Here is a tiny trained network, its code and every weight. The questions are about switching its units off for an input and a class, where a switched-off unit gives its printed mean instead of its output.

import numpy as np


def w(rows, s, z=0):
    codes = np.array(rows[::2]) - 128.0
    scale = np.full(codes.shape[1], s)
    scale[-1] = z or s
    return codes * scale


def norm(h):
    return h / np.sqrt((h * h).mean(-1, keepdims=True) + 1e-5)


def f(y):
    return y / 2 * (1 + np.tanh(0.7978845608 * (y + 0.044715 * y**3)))


def log_softmax(a):
    a = a - a.max(-1, keepdims=True)
    return a - np.log(np.exp(a).sum(-1, keepdims=True))


def net(x, mask):
    res = np.array(x, float).reshape(1, 3) / 4 @ E
    u = 0
    for l in range(2):
        y = f(norm(res) @ A[l][:, :-1].T + A[l][:, -1])
        res = res + np.where(mask[u : u + 12], y, B[l][:, -1]) @ B[l][:, :-1]
        u += 12
    return log_softmax(norm(res)[-1] @ U[:, :-1].T + U[:, -1])


A, B = {}, {}
E = w([
[174,104,98,147,250,109,169,200,121,100],'x0',
[183,87,146,78,120,209,92,127,163,83],'x1',
[74,91,60,110,126,120,160,76,114,177],'x2',
],0.012)
A[0] = w([
[142,173,120,158,166,94,114,140,129,120,75],'L0N1',
[134,162,172,139,173,90,163,157,119,123,132],'L0N2',
[187,138,247,123,146,176,93,159,135,70,163],'L0N3',
[122,120,78,122,215,127,145,138,110,144,64],'L0N4',
[105,70,79,109,162,131,159,147,132,139,120],'L0N5',
[120,120,25,114,193,131,156,117,119,146,142],'L0N6',
[126,114,120,114,91,183,133,99,116,114,5],'L0N7',
[149,97,83,130,174,125,156,141,120,111,123],'L0N8',
[167,138,171,143,230,117,135,175,130,84,127],'L0N9',
[127,115,4,131,197,138,150,103,101,145,138],'L0N10',
[185,104,164,104,145,187,100,141,147,86,73],'L0N11',
[114,126,91,115,152,106,125,110,137,183,4],'L0N12',
],0.014,0.0042)
B[0] = w([
[126,101,123,166,152,87,113,139,112,128,163],'L0N1',
[151,113,103,163,160,68,105,145,114,121,187],'L0N2',
[162,149,155,144,156,160,144,118,109,37,252],'L0N3',
[135,211,128,112,95,178,144,85,132,97,194],'L0N4',
[146,130,87,139,131,98,138,81,131,104,179],'L0N5',
[149,95,101,145,111,94,145,120,173,103,206],'L0N6',
[129,129,118,119,180,133,93,133,120,183,158],'L0N7',
[125,93,136,112,117,166,160,91,143,87,189],'L0N8',
[108,124,156,93,95,135,114,176,106,250,242],'L0N9',
[111,114,88,151,124,97,137,134,171,103,214],'L0N10',
[50,116,176,124,134,188,154,203,144,100,211],'L0N11',
[122,117,129,153,125,148,140,122,103,79,152],'L0N12',
],0.023,0.014)
A[1] = w([
[149,158,83,146,64,183,150,67,98,119,91],'L1N1',
[108,99,65,166,71,54,178,110,135,128,130],'L1N2',
[173,105,74,131,183,135,184,183,179,150,6],'L1N3',
[250,152,123,127,61,87,138,64,167,78,191],'L1N4',
[194,81,87,50,96,142,89,67,190,195,74],'L1N5',
[140,87,137,104,137,90,53,156,65,170,3],'L1N6',
[147,178,242,115,70,194,79,204,197,75,161],'L1N7',
[129,75,38,159,113,128,42,101,241,127,243],'L1N8',
[182,206,98,135,160,96,179,103,141,80,71],'L1N9',
[137,95,161,119,207,213,75,147,109,67,124],'L1N10',
[91,43,104,82,94,150,163,122,177,99,215],'L1N11',
[108,156,143,68,120,206,39,56,139,173,146],'L1N12',
],0.014,0.002)
B[1] = w([
[179,96,152,130,163,135,93,124,88,139,163],'L1N1',
[126,101,146,27,125,178,196,173,103,171,226],'L1N2',
[23,144,135,87,101,150,134,107,133,89,154],'L1N3',
[117,130,220,110,185,171,77,150,41,119,187],'L1N4',
[85,138,98,126,95,124,93,204,136,167,164],'L1N5',
[123,167,109,191,179,79,103,84,146,83,156],'L1N6',
[169,139,149,73,111,106,130,3,110,94,250],'L1N7',
[112,182,139,114,88,128,99,169,145,218,212],'L1N8',
[140,139,161,152,103,150,69,102,167,164,168],'L1N9',
[160,152,171,89,68,110,141,104,100,174,221],'L1N10',
[109,127,109,214,204,42,140,157,95,114,189],'L1N11',
[175,146,166,127,100,197,78,119,171,52,176],'L1N12',
],0.016,0.017)
U = w([
[147,142,95,118,100,195,10,161,182,166,119],'0',
[171,87,26,155,172,169,104,103,125,130,3],'1',
[168,66,58,130,146,128,102,90,146,137,2],'2',
[105,66,42,159,168,131,204,69,208,8,178],'3',
[198,143,216,62,110,188,104,76,91,95,190],'4',
[172,35,71,120,138,194,142,111,99,166,31],'5',
[54,105,82,71,135,108,189,209,136,217,200],'6',
[193,135,108,219,210,37,60,154,89,174,137],'7',
],0.013,0.0044)

Each question gives the input, the list of numbers given to net, and the class t.
The units are the neurons (one row each of A and B). Each row of codes is followed by its name. A weight is (code - 128) times the scale printed after its matrix; where a second scale follows, it is the last column's (A, B and U).
mask holds one flag per neuron, layer by layer. A switched-off neuron (its flag False) gives its mean, the last column of its row in B, instead of its output. The means were averaged over made-up inputs and are rounded, as every weight is.
A unit's drop is (log p(t) with every unit on - log p(t) with that unit switched off) / (log p(t) with every unit on - log p(t) with every unit switched off).
The circuit of an input: a set's keep is (log p(t) with only the set's units on - log p(t) with every unit switched off) / (log p(t) with every unit on - log p(t) with every unit switched off). Starting from the 12 units with the biggest drops (on a tie, the unit counted first), units are removed one at a time, each time the one whose removal leaves the highest keep (on an exact tie, the one counted first), for as long as the keep stays at least 0.8.
circuit, biggest first: the units of the circuit, biggest drop first
unit that matters most: the unit with the biggest drop
k most important neurons: the k neurons with the biggest drops, biggest first
top k neurons in layer l: the k neurons of layer l with the biggest drops, biggest first
drop of u: that unit's drop, to one decimal
input [-8,8,5], class 0: circuit, biggest first : (L0N7 L1N5 L0N11)
input [3,4,5], class 3: unit that matters most : L0N9
input [-6,-8,5], class 6: 2 most important neurons : (L0N3 L0N4)
input [-3,-4,-3], class 6: circuit, biggest first : (L0N3 L1N7)
input [7,-3,-6], class 7: top 3 neurons in layer 0 : (L0N2 L0N9 L0N1)
input [1,-4,7], class 6: 3 most important neurons : (L0N3 L1N8 L1N2)
input [-6,-2,2], class 0: top 3 neurons in layer 0 : (L0N3 L0N11 L0N4)
input [0,1,8], class 6: top 4 neurons in layer 1 : (L1N8 L1N2 L1N7 L1N4)
input [-5,0,0], class 0: 2 most important neurons : (L0N3 L0N11)
input [-4,-6,-5], class 7: 2 most important neurons : (L0N10 L0N8)
input [6,-7,-5], class 7: 2 most important neurons : (L1N6 L0N2)
input [3,0,2], class 6: 2 most important neurons : (L0N3 L0N10)
input [4,-5,2], class 6: 2 most important neurons : (L0N3 L1N2)
input [-7,-2,0], class 0: unit that matters most : L0N3
input [0,1,4], class 6: 2 most important neurons : (L0N3 L1N8)
input [7,-3,5], class 6: 3 most important neurons : (L0N3 L1N8 L1N2)
input [-8,1,8], class 0: 2 most important neurons : (L0N3 L1N12)
input [0,-4,-7], class 7: drop of L0N2 : 0.1
input [-3,0,1], class 0: drop of L0N3 : 0.9
input [3,0,4], class 3: circuit, biggest first : (L0N10)
input [-6,0,6], class 0: drop of L0N10 : 0.2
input [-5,1,5], class 0: drop of L0N3 : 0.8
